Here is a tiny trained network, its code and every weight. The questions are about switching its units off for an input and a class, where a switched-off unit gives its printed mean instead of its output.

import numpy as np


def w(rows, s, z=0):
    codes = np.array(rows[::2]) - 128.0
    scale = np.full(codes.shape[1], s)
    scale[-1] = z or s
    return codes * scale


def f(y):
    return np.maximum(y, 0)


def log_softmax(a):
    a = a - a.max(-1, keepdims=True)
    return a - np.log(np.exp(a).sum(-1, keepdims=True))


def net(x, mask):
    res = np.array(x, float).reshape(1, 7) / 4 @ E
    y = f(res @ A[0][:, :-1].T + A[0][:, -1])
    res = res + np.where(mask, y, B[0][:, -1]) @ B[0][:, :-1]
    return log_softmax(res[-1] @ U[:, :-1].T + U[:, -1])


A, B = {}, {}
E = w([
[129,129,127],'x0',
[126,127,127],'x1',
[77,72,1],'x2',
[128,127,128],'x3',
[43,34,212],'x4',
[128,128,128],'x5',
[243,32,129],'x6',
],0.0051)
A[0] = w([
[94,200,130,177],'neuron 0',
[210,61,133,41],'neuron 1',
[73,178,135,41],'neuron 2',
[179,126,175,119],'neuron 3',
[86,168,137,60],'neuron 4',
[122,96,89,93],'neuron 5',
[48,191,150,62],'neuron 6',
[97,150,120,48],'neuron 7',
[116,116,140,120],'neuron 8',
[130,126,127,57],'neuron 9',
[178,167,91,166],'neuron 10',
[170,57,131,10],'neuron 11',
[75,36,198,109],'neuron 12',
[209,88,142,119],'neuron 13',
[161,167,205,24],'neuron 14',
[186,76,120,124],'neuron 15',
[160,101,139,48],'neuron 16',
[102,97,157,98],'neuron 17',
[79,106,163,147],'neuron 18',
[188,176,80,114],'neuron 19',
[162,176,252,68],'neuron 20',
[79,65,41,11],'neuron 21',
[169,185,98,130],'neuron 22',
[87,82,160,109],'neuron 23',
[128,91,73,85],'neuron 24',
],0.013,0.0013)
B[0] = w([
[126,76,186,207],'neuron 0',
[86,79,206,207],'neuron 1',
[96,83,179,188],'neuron 2',
[81,140,96,184],'neuron 3',
[102,102,174,174],'neuron 4',
[101,146,87,168],'neuron 5',
[84,84,211,216],'neuron 6',
[114,90,137,158],'neuron 7',
[146,131,126,148],'neuron 8',
[119,133,138,128],'neuron 9',
[201,150,129,198],'neuron 10',
[92,114,179,186],'neuron 11',
[252,167,125,255],'neuron 12',
[99,79,180,201],'neuron 13',
[92,152,47,195],'neuron 14',
[93,112,190,191],'neuron 15',
[111,114,152,157],'neuron 16',
[172,144,129,175],'neuron 17',
[184,131,141,193],'neuron 18',
[214,156,128,209],'neuron 19',
[85,158,3,238],'neuron 20',
[73,167,22,223],'neuron 21',
[204,146,136,199],'neuron 22',
[185,155,130,196],'neuron 23',
[94,148,81,179],'neuron 24',
],0.024,0.0058)
U = w([
[254,157,162,56],'0',
[83,81,210,252],'1',
[74,163,67,31],'2',
],0.013,0.0016)

Each question gives the input, the list of numbers given to net, and the class t.
The units are the neurons (one row each of A and B). Each row of codes is followed by its name. A weight is (code - 128) times the scale printed after its matrix; where a second scale follows, it is the last column's (A, B and U).
mask holds one flag per neuron, in row order. A switched-off neuron (its flag False) gives its mean, the last column of its row in B, instead of its output. The means were averaged over made-up inputs and are rounded, as every weight is.
A unit's drop is (log p(t) with every unit on - log p(t) with that unit switched off) / (log p(t) with every unit on - log p(t) with every unit switched off).
The circuit of an input: a set's keep is (log p(t) with only the set's units on - log p(t) with every unit switched off) / (log p(t) with every unit on - log p(t) with every unit switched off). Starting from the 12 units with the biggest drops (on a tie, the unit counted first), units are removed one at a time, each time the one whose removal leaves the highest keep (on an exact tie, the one counted first), for as long as the keep stays at least 0.8.
circuit, biggest first: the units of the circuit, biggest drop first
unit that matters most: the unit with the biggest drop
k most important neurons: the k neurons with the biggest drops, biggest first
drop of u: that unit's drop, to one decimal
input [7,-8,6,-4,-1,-4,-6], class 1: unit that matters most => neuron 20
input [6,-5,7,-2,-2,-3,6], class 2: 3 most important neurons => neuron 21; neuron 24; neuron 6
input [-8,3,5,1,5,-4,-3], class 0: 3 most important neurons => neuron 12; neuron 20; neuron 18
input [-4,4,7,4,1,-3,6], class 2: 2 most important neurons => neuron 21; neuron 24
input [5,1,6,6,-8,0,-7], class 0: 3 most important neurons => neuron 19; neuron 22; neuron 10
input [7,0,-7,6,4,6,-6], class 2: 3 most important neurons => neuron 20; neuron 14; neuron 1
input [6,5,-4,-3,1,0,-4], class 1: 2 most important neurons => neuron 21; neuron 6
input [-5,3,-8,-3,2,-2,-7], class 2: 4 most important neurons => neuron 20; neuron 14; neuron 1; neuron 13
input [5,-3,-4,3,-1,2,3], class 2: 2 most important neurons => neuron 20; neuron 6
input [-8,-5,6,-6,4,-8,7], class 1: 2 most important neurons => neuron 1; neuron 20
input [-8,0,8,0,8,-2,-3], class 0: 2 most important neurons => neuron 12; neuron 20
input [-5,-3,6,3,8,-3,7], class 0: drop of neuron 23 => 0.2
input [4,1,3,-3,7,6,-5], class 0: drop of neuron 12 => 0.6
input [5,7,6,-5,-1,8,6], class 1: drop of neuron 20 => 0.9
input [-7,8,-8,7,0,-5,-3], class 2: circuit, biggest first => neuron 20
